Here is a tiny trained network, its code and every weight. The questions are about switching its units off for an input and a target symbol, where a switched-off unit gives its printed mean instead of its output.

import numpy as np


def w(rows, s, z=0):
    codes = np.array(rows[::2]) - 128.0
    scale = np.full(codes.shape[1], s)
    scale[-1] = z or s
    return codes * scale


def norm(h):
    return h / np.sqrt((h * h).mean(-1, keepdims=True) + 1e-5)


def f(y):
    return np.maximum(y, 0)


def softmax(a):
    e = np.exp(a - a.max(-1, keepdims=True))
    return e / e.sum(-1, keepdims=True)


def log_softmax(a):
    a = a - a.max(-1, keepdims=True)
    return a - np.log(np.exp(a).sum(-1, keepdims=True))


def net(x, mask):
    ids = ['αγζημπστφω'.index(c) for c in x.split()]
    T = len(ids)
    res = E[ids] + P[:T]
    q, k, v = (norm(res) @ M[0].T for M in (Q, K, V))
    z = softmax(np.where(np.tri(T) > 0, q @ k.T / 2**0.5, -1e9)) @ v
    res = res + np.where(mask[0], z, O[0][:, -1]) @ O[0][:, :-1]
    y = f(norm(res) @ A[0][:, :-1].T + A[0][:, -1])
    res = res + np.where(mask[1:9], y, B[0][:, -1]) @ B[0][:, :-1]
    return log_softmax(norm(res)[-1] @ U[:, :-1].T + U[:, -1])


Q, K, V, O, A, B = {}, {}, {}, {}, {}, {}
E = w([
[150,67,121,81,145,115,49],'α',
[197,4,141,56,136,88,82],'γ',
[119,91,214,124,159,79,145],'ζ',
[109,184,135,168,168,49,101],'η',
[139,153,14,190,156,162,163],'μ',
[175,215,90,39,169,194,175],'π',
[57,139,155,74,108,177,124],'σ',
[29,125,32,125,113,117,175],'τ',
[63,18,118,171,217,105,172],'φ',
[174,110,89,89,91,145,177],'ω',
],0.021)
P = w([
[228,14,94,200,143,118,57],'0',
[49,202,105,109,161,162,159],'1',
[87,238,131,100,135,100,133],'2',
[201,12,65,207,154,129,42],'3',
[31,157,144,148,188,190,181],'4',
[81,246,123,106,126,104,133],'5',
[180,16,45,190,151,142,38],'6',
[31,147,140,155,161,184,178],'7',
[75,242,132,109,140,98,132],'8',
],0.011)
Q[0] = w([
[93,93,2,95,181,74,108],'h1',
[150,118,81,146,97,89,2],'h1',
],0.0082)
K[0] = w([
[134,140,2,162,15,180,142],'h1',
[75,126,43,152,238,226,159],'h1',
],0.0071)
V[0] = w([
[148,139,173,167,2,141,122],'h1',
[126,137,163,118,176,119,94],'h1',
],0.0071)
O[0] = w([
[56,156,221,237,28,114,50,2],'h1',
[105,255,106,86,251,134,22,98],'h1',
],0.0057,0.0041)
A[0] = w([
[226,84,100,139,73,76,11,122],'n1',
[35,8,128,108,43,221,46,126],'n2',
[132,177,196,46,88,93,46,139],'n3',
[192,94,117,43,100,177,179,80],'n4',
[195,69,195,121,108,56,157,2],'n5',
[2,170,129,165,149,125,171,99],'n6',
[187,51,174,78,181,189,150,92],'n7',
[125,204,75,115,87,194,239,39],'n8',
],0.0097,0.0062)
B[0] = w([
[73,124,100,185,51,228,154,253],'n1',
[44,168,248,171,185,93,87,245],'n2',
[255,30,86,139,146,119,143,187],'n3',
[9,126,157,202,168,64,135,235],'n4',
[214,138,81,21,109,79,236,171],'n5',
[40,138,122,123,100,138,37,251],'n6',
[26,226,131,94,71,33,23,254],'n7',
[174,74,239,177,79,102,80,237],'n8',
],0.0088,0.0059)
U = w([
[178,45,121,105,114,137,55,125],'α',
[153,121,86,51,97,57,179,153],'γ',
[169,52,160,129,254,78,124,115],'ζ',
[140,206,75,150,168,35,92,84],'η',
[176,163,111,215,134,97,77,114],'μ',
[172,154,109,82,168,177,201,246],'π',
[135,127,166,102,132,209,32,119],'σ',
[37,220,97,112,41,156,197,124],'τ',
[52,97,96,103,223,140,230,127],'φ',
[108,135,238,209,148,89,144,106],'ω',
],0.009,0.011)

Each question gives the input, a string of symbols that net reads in full, and the target symbol t.
The units are the heads (2 rows each of Q, K, V and O) and the neurons (one row each of A and B). Each row of codes is followed by its name. A weight is (code - 128) times the scale printed after its matrix; where a second scale follows, it is the last column's (O, A, B and U).
mask holds one flag per unit, heads first, then neurons. A switched-off unit (its flag False) gives its mean, the last column of its rows in O or B, instead of its output. The means were averaged over made-up inputs and are rounded, as every weight is.
A unit's drop is (log p(t) with every unit on - log p(t) with that unit switched off) / (log p(t) with every unit on - log p(t) with every unit switched off).
The circuit of an input: a set's keep is (log p(t) with only the set's units on - log p(t) with every unit switched off) / (log p(t) with every unit on - log p(t) with every unit switched off). Starting from all 9 units, units are removed one at a time, each time the one whose removal leaves the highest keep (on an exact tie, the one counted first), for as long as the keep stays at least 0.8.
circuit, biggest first: the units of the circuit, biggest drop first
k most important neurons: the k neurons with the biggest drops, biggest first
drop when u is switched off: that unit's drop, to one decimal
input μ γ τ σ ζ γ, target γ: circuit, biggest first => (n5; n8)
input α ζ γ π σ μ, target μ: 3 most important neurons => (n8; n1; n7)
input γ ζ ζ γ ω ζ τ α α, target α: circuit, biggest first => (n3)
input μ σ μ ω η ζ γ α ω, target ω: 2 most important neurons => (n8; n4)
input μ η ζ γ φ ω ω, target τ: circuit, biggest first => (n1; n8)
input φ α π ζ, target γ: circuit, biggest first => (n5; n2; n8)
input π τ π φ γ α ω α α, target α: circuit, biggest first => (n3; n1)
input ζ ζ γ η γ ω γ α, target ω: 2 most important neurons => (n2; n6)
input ω μ ω μ π, target ω: circuit, biggest first => (n8; h1)
input τ π ω γ π, target ω: 3 most important neurons => (n8; n4; n1)
input μ π σ, target σ: 3 most important neurons => (n3; n4; n7)
input ω σ ω τ τ τ ζ, target γ: drop when n5 is switched off => 0.7
input τ ω η ω ω ζ, target ζ: drop when n7 is switched off => 0.3
input ζ η ζ ω, target τ: drop when n4 is switched off => 0.0
input π φ τ σ, target ω: drop when h1 is switched off => -0.1
